Look-ups in named tables: a row name and a column name give one cell, copied from the table.

vifegun:
|  | mos | gimisom | beritom | nusufi | tudo | kemekul | sot |
|---|---|---|---|---|---|---|---|
| vof | 186 | 23 | 192 | 85 | 5 | 14 | 165 |
| ponugi | 117 | 159 | 143 | 67 | 160 | 151 | 5 |
| fira | 132 | 88 | 58 | 196 | 14 | 99 | 113 |
| zim | 91 | 196 | 16 | 35 | 148 | 188 | 160 |

kemekul of zim: 188
kemekul of fira: 99
mos of ponugi: 117
beritom of ponugi: 143
nusufi of zim: 35
beritom of zim: 16
mos of fira: 132
tudo of ponugi: 160
sot of vof: 165
gimisom of zim: 196
tudo of fira: 14
sot of zim: 160
mos of zim: 91
gimisom of vof: 23
mos of vof: 186
tudo of vof: 5

luzo:
	rizilot	zuvuli	muv
vakeb	55	94	213
pivup	112	94	75
remas	105	134	6
zodi	98	4	115
gasepi	114	93	109
pituvok	54	97	242
fas	102	96	104
zol	73	184	78

What is the muv of zol in luzo? 78
What is the zuvuli of remas in luzo? 134
What is the zuvuli of zodi in luzo? 4
What is the rizilot of pivup in luzo? 112
What is the zuvuli of zol in luzo? 184
What is the zuvuli of gasepi in luzo? 93
What is the muv of pituvok in luzo? 242
What is the zuvuli of pivup in luzo? 94
What is the muv of remas in luzo? 6
Which row has the largest zuvuli? zol

Table viz
          bov  parab  vupun  fifo   saz  korobiz  bamifa  litidi   kur
pizikif  50.6   57.4   62.1  45.0  40.9     31.7    54.5    51.7  44.1
mus      43.0   30.2   22.4  47.1  41.2     69.1    33.2    61.8  42.0
zesosum  47.3   33.0   10.7  53.2  69.3     63.1    39.6    52.3  43.9
norad    41.1   40.0   53.9  39.4  13.0     57.3    36.4    62.3  42.2
zam      53.9   61.9   58.3  48.9  60.9     23.6    61.0    41.9  46.3
poror    50.0   55.8   61.0  44.6  38.1     34.2    52.9    53.9  43.6
mav      46.2   32.7   12.3  52.5  68.0     63.2    39.0    49.3  44.8
gok      44.3   30.3   16.3  49.6  52.9     68.0    35.0    57.6  42.9
sopudo   50.2   55.7   60.3  44.8  38.7     34.4    52.9    54.1  43.5
pab      50.3   40.7   16.8  54.9  80.7     51.1    47.3    43.3  46.0
fefim    49.9   42.5   19.6  54.8  83.6     47.7    49.0    36.9  47.6
mil      49.7   40.4   16.7  54.8  81.8     51.0    47.1    40.5  46.7
bisav    48.3   34.5   10.4  54.2  73.9     60.6    41.5    50.3  44.3
lozov    41.1   32.0   34.3  43.1  25.2     67.8    32.1    64.6  41.5

What is the fifo of norad in viz?
39.4
What is the vupun of pab in viz?
16.8
What is the saz of poror in viz?
38.1
What is the litidi of bisav in viz?
50.3
What is the saz of sopudo in viz?
38.7
What is the bov of bisav in viz?
48.3
What is the saz of zam in viz?
60.9
What is the bamifa of zam in viz?
61.0
What is the kur of bisav in viz?
44.3
What is the litidi of zesosum in viz?
52.3
What is the kur of poror in viz?
43.6
What is the parab of sopudo in viz?
55.7
What is the fifo of poror in viz?
44.6
What is the fifo of sopudo in viz?
44.8
What is the korobiz of mus in viz?
69.1
What is the parab of gok in viz?
30.3
What is the parab of zam in viz?
61.9
What is the parab of bisav in viz?
34.5
What is the korobiz of sopudo in viz?
34.4
What is the bov of lozov in viz?
41.1

